Each row has a name. After each piece below comes the name of the row it's from, unless a question asks for something else. Each question is about the rows just above it.

j_147: [126 129 128 124 128]
j_107: [141 102  80 141 139]
j_957: [126 128 124 129 127]
j_460: [122 114 111 102 144]
j_900: [122 127 129 123 120]
j_923: [114 102 110 122 144]
j_785: [126 129 128 124 125]
j_932: [ 82 102 134  90 151]
j_108: [163 103  61  98 146]
j_131: [148  98  76 150 146]
j_58: [132  38  54 156 143]
Count of [112] in j_460: : 0
Which row holds these entries in another order? [129 128 128 124 126] : j_147
[102 110 114 122 144] is which row reordered? : j_923

j_311: [ 89  78  69  68  78  86 117 124 132 103  87  78]
j_982: [131  78  86  69 117  87  78 103 124  89  78  68]
j_722: [146  68 117  73  78 124 128  87 153 102 140 193]
How many times does j_982 hold [117]? : 1
[ 68  78  89 124 103  78  87 117  69  86  78 131] is which row reordered? : j_982
[ 78  87 103 132 124 117  86  78  68  69  78  89] is which row reordered? : j_311
Which row holds these entries in another order? [103 117  69  78 132  87  89  86 124  68  78  78] : j_311

j_382: [143 142 119 135 127 136 100  71 141 130 149 126 139 104 130 124 143 131
 110 156 106 140 143 119 134 134 111 138 135 105 137]
j_692: [158 132 153 124 114 139 129 155 160 139 156 101 124 131 151  89  39 146
  81 119 141 107 133 142 142 108 109 102  90 133 129]
j_669: [135 133 126 113 124 136 131 117  88 133 130 124 124 139 139 130 141 124
 139 112  93 129 123 157 122 103 114 153 117 154 154]
j_105: [124 139 130 103 141  93 122 114 154 125  88 133 124 129 135 123 154 117
 153 117 131 124 139 130 113 126 112 157 133 136 139]
j_322: [154 105 116 139 118 147 145 148 149 105 141 145 128 107 145 144 119 131
 115 112 138 134 168 136 140 137 141 136 100 118 124]
j_584: [130 119 131  71 123 106 136 156 143 105 149 138 141 127 143 135 104 140
 135 139 134 119 134 137 143 100 110 111 130 142 126]
j_153: [168 105 127 157 138 158 118 149 119 129 180 131 123 125 140 165 131 131
  97 147 124 126 131 126 146 119 130 130 149 150 135]
j_908: [106 152 117 116 104 107 132 130 108 100 122 130 151 120 129 117 143 134
 150 130 123 130 138 130 116 118 152 144 126 120 133]
j_629: [158 132 138 124 114 139 129 155 160 139 156 101 124 131 151 144  39 146
  81 119 141 107 133 142 142 108 109 102  90 133 129]
j_941: [ 39 142 156 109 139 107 146 129 102 124  89 139  91 141 133 151 124 133
 158 153 129 131  81 142 114 108 160 119 155 132 101]
j_642: [128 132 103 150 134 113 141 139 112 103 143 115 138 126 166 120 112 135
 107 122 128 135 110 121 135 134 160  92 133 125 133]
Which row holds these entries in another order? [117 124 131 135 117  88  93 126 125 153 136 130 139 130 154 103 139 112
 139 123 114 129 124 154 113 133 124 141 157 133 122] : j_105
Count of [127] in j_584: : 1
Which row holds these entries in another order? [129 108 129 109  39  89 114 133 142 142 146 101 153 158 131 151 139 141
 133 102 139 124 160  81 119 156  90 107 155 132 124] : j_692
Times [130] occurs in j_908: : 5
[133 120 126 144 152 118 116 130 138 130 123 130 150 134 143 117 129 120
 151 130 122 100 108 130 132 107 104 116 117 152 106] is which row reordered? : j_908
Put [154 154 117 153 114 103 122 157 123 129  93 112 139 124 141 130 139 139
 124 124 130 133  88 117 131 136 124 113 126 133 135] back in order: which row is it? : j_669
Which row holds these entries in another order? [127 130 119 135 105 135 136 143 156 139 140 123 149 143 126 143 104 134
  71 138 131 111 100 142 119 106 130 137 110 141 134] : j_584

j_31: [139  96 150 147  95 147 138 145  99 119 111 137 123 109 147 118 117  95
 130 125 154 120 147 129 107 131 114 146 113 133 110 135 133 139 147 132
 157 135 118 121  81 121 131 105 148 115  95  95 145 122 120 147 129]
j_213: [126 108 155 159 125 124 135 110 118 120 124 167  96 106 130 113 138 120
 136 130 116 137 131  89 104 131 127 148 136 176 141 112 138 127 130 123
 128 117 100 168 173 138  88 112 162 152 110  93 130 107 162  88 140]
j_475: [120 118 110 131 130 108 162 155 112 148 136 173  89  88 123 127 138 128
 138 125 168 124 130  93 136 137 135 131 110 104 120 106 113 152 167 162
 176 141 117  96 124 127 127 130 159 130 112  88 138 140 116 107 100]
How many times does j_31 hold [96]? : 1
Which row holds these entries in another order? [ 88  88  89  93  96 100 104 106 107 108 110 110 112 112 113 116 117 118
 120 120 123 124 124 125 126 127 127 128 130 130 130 130 131 131 135 136
 136 137 138 138 138 140 141 148 152 155 159 162 162 167 168 173 176] : j_213

j_511: [106 115 129 105 123 145 140 120 145 146 105 115 105 111 128 124 146 132
 138 115 101]
j_818: [142 128 131 130 137 141 133 129 131 131 135 131 135 129 113 138 123 106
 135 120 131]
j_596: [129 105 115 124 105 123 146 105 145 106 111 138 115 128 115 120 145 101
 132 140 145]
j_152: [123 192 120 126 115 127 137 104 148 133 112 113 107 139 124 131 104 119
 142 142 127]
j_318: [113 146 126 124 120 113 146  96 148 142  94 121 102 139 136 120 128 132
 134 158 139]
j_262: [110  88 136 123 129 109 150 101 149 146 102 133 109 132 132 111 146 127
 128 157 146]
j_550: [111 132 102 101 150 129 109  88 136 157 127 145 149 146 146 123 133 109
 128 132 110]
How many times does j_596 hold [104]? : 0
Put [129 146 124 115 115 105 105 145 140 145 111 123 101 138 128 120 115 106
 145 105 132] back in order: which row is it? : j_596
Which row holds these entries in another order? [127 128 157 146 110  88 136 123 129 109 150 101 149 146 102 133 109 132
 132 111 146] : j_262
Put [135 131 141 130 133 135 131 129 123 137 138 131 106 128 120 131 129 113
 142 135 131] back in order: which row is it? : j_818
Which row holds these entries in another order? [131 120 135 106 123 138 113 129 135 131 135 131 131 129 133 141 137 130
 131 128 142] : j_818

j_842: [132 128  68 119 144 129 146 100 128 124]
j_18: [126 138 146 129 159 121 117  84 118 126]
j_928: [ 66 115 140 136 105  97 167 115 134 128]
j_253: [146 121  84 117 129 126 159 126 117 138]
j_390: [ 63 127 119 142 104 126 130 135 133 130]
j_467: [ 55 115 126 115 102 132 166 114 124 135]
j_70: [156 115 106 129 162 138 134  41 129 129]
j_933: [204 151 100 117 151 151 130  94 151 124]
j_212: [109 133 153 126 176 116 102 166 122 102]
j_896: [134 137 129 115 106 156 162 129  41 129]
How many times does j_70 hold [129]? : 3
Times [137] occurs in j_896: : 1
Times [151] occurs in j_933: : 4
[126 118  84 117 121 159 129 146 138 126] is which row reordered? : j_18
Put [ 41 106 115 129 129 129 134 138 156 162] back in order: which row is it? : j_70

